Each row is followed by roughly how far along a hidden order it lies, from 0 to 9. A new part has a new order.
[-39 -18  -4   4  -5   6   6 -23   7 -20   6 -15   1  -8  -1  12  -3 -10
   1  -3  -4  16   2   8  -1   2   3  12  25 -17  -5  12 -12  -7  -3  10] : 5
[ 20 -29 -12 -19  -3  20   4  23  -6 -20 -15  16   4   4  -2   5 -17   8
  13  -1  27 -16   6 -18   5  -2   7  27   1   7  -4   8   0   6  -4  -3] : 9
[-30 -33  -7  10 -10  15  -2   2   5 -33  -6  -8   4   3  -3  10 -25   5
  -2 -13  18  20  14  10   4  -4   3  35  28   2   0  16  -7  -5  -5  -1] : 8
[-40   1   3  22  -2   6   2 -18   4 -26   6 -18   0  -2  -2   9 -14 -12
   2  -9  -1  45   4  21  -1  -1   2  12  12 -11  -2   9  -4  -9  -5   4] : 7
[-20   6   2  -1  -1 -23 -10   6   0  30   8   3  -2  16   0 -11  16   2
 -23   0 -10  -6   8 -12   2  -1  -7  -4   7  12   0  -4   4 -18   4  -1] : 0
[-35 -24  -3  10  -8  17  -2   0   5 -38  -3 -15   3   2  -2   8 -31   0
  -2 -11  12  22  10  15   3  -4   2  33  26  -4   0  17  -6  -6  -3  -1] : 8
[-20   5   2  16  -2  11  -1  -7  -2 -22  -4 -10   3   6  -4   7 -25   4
  10  -8   8  23  13  20   3  -4   5  22   0  -1   0   8  -5  -5  -5  -4] : 9
[-13 -26  -3  -1  -1  -9   5 -29   4   3   9 -13  -5  -8  -1   4 -13 -26
 -19  -3 -11   4  -3  -4  -1   3   2   2  30 -25 -13  12  -5 -23  -4  12] : 3
[-20 -10  -6  -4   0  -9  10 -26   4   0   7 -13  -1  -5  -1   3  -6 -17
   6   3  -8  -2   1   6  -3   3   7  -4  10 -22  -8  13  -9  -5  -1  19] : 3

[  0   9  16   1 -15  19 -10  12  13  12  11  45  22 -16  -8  23   7 -15
 -16] : 9
[ 32  -3  11  45 -16 -25  20  -1  13  11  -4 -39 -26  14  -3 -31  -3  -4
   9] : 0
[-14  -4   6  10  -8  11 -12  11  -9  21  18   8  18 -28   6  23   6  -8
  -3] : 8
[ 22  13  27   7   4 -18   2  14 -19  -8  19  -5  -8  -3  -5 -16  -4 -42
 -31] : 3
[ 13  31  33  13 -11   5  -2   8  10   0  13  47  16  -4 -16  -4   0 -33
 -30] : 7
[ 24 -14  16  17 -12   2  -7 -18  12  18  -4 -15 -14   5 -22 -12  -3  26
  17] : 1
[ -2  48   6  38  11  14  28 -13  14   0   0  13   8  32 -25 -19  -2   2
   1] : 4
[ -1  27   3  40  -3  -2  17   9  -9  27  19 -21   5  -8 -12 -11   6  -8
  11] : 4
[-14  12 -14  37  -3   5  10   0 -11  35  11 -37   1  -6  -8  -4   7  14
  30] : 3
[ 22  15  24  10   0   1  -1 -10   7   1   4  13  -4  15 -25 -13  -6  -6
 -12] : 2
[  4  23  15  26  -7   8  10  -9  15  14   0  17   5  12 -26 -10  -1   0
   0] : 4
[  8  11  23  30  -7  11 -18  -3  -8  16  20   7   7 -19 -16  -7   3   0
   2] : 5
[ -1  46   5  48  -3   5  26  -1   4  19   7 -12   4  15 -24 -20   2  -3
   5] : 4
[ -2  23  13  20  -4  12   5 -11  11   0  -4  36  11  12 -25  -6   0   5
  -6] : 5
[ -5  42  12  24   8  14  16 -11  10   4   4  27  13  24 -27 -11  -3   8
  -1] : 5
[ 18 -11  14   3  -2 -16   1   9  -1  -3   5 -11 -14   1  11  -3  -3 -23
 -14] : 3
[ -1   8  15  10  -3  -3  -4  15  -7   2  16  15   5 -14  -1  11   2 -38
 -23] : 6
[ 14  18  14  30  -8  -2   9 -12  17  18   2 -15  -6  16 -21 -18  -4   4
   7] : 2
[ 23 -14  24 -22  -7  -3 -23  -1   1 -14   1  28   2  -8   1   0  -5 -10
 -20] : 4
[ 20 -46   7  16 -43   2 -12  -9  40  43 -14 -26 -17 -15   1  11   4  23
  33] : 4
[ -5  12   8  45 -10   6  14  11  -1  24  14  -5   8  -8 -11  -2   7 -17
   0] : 6
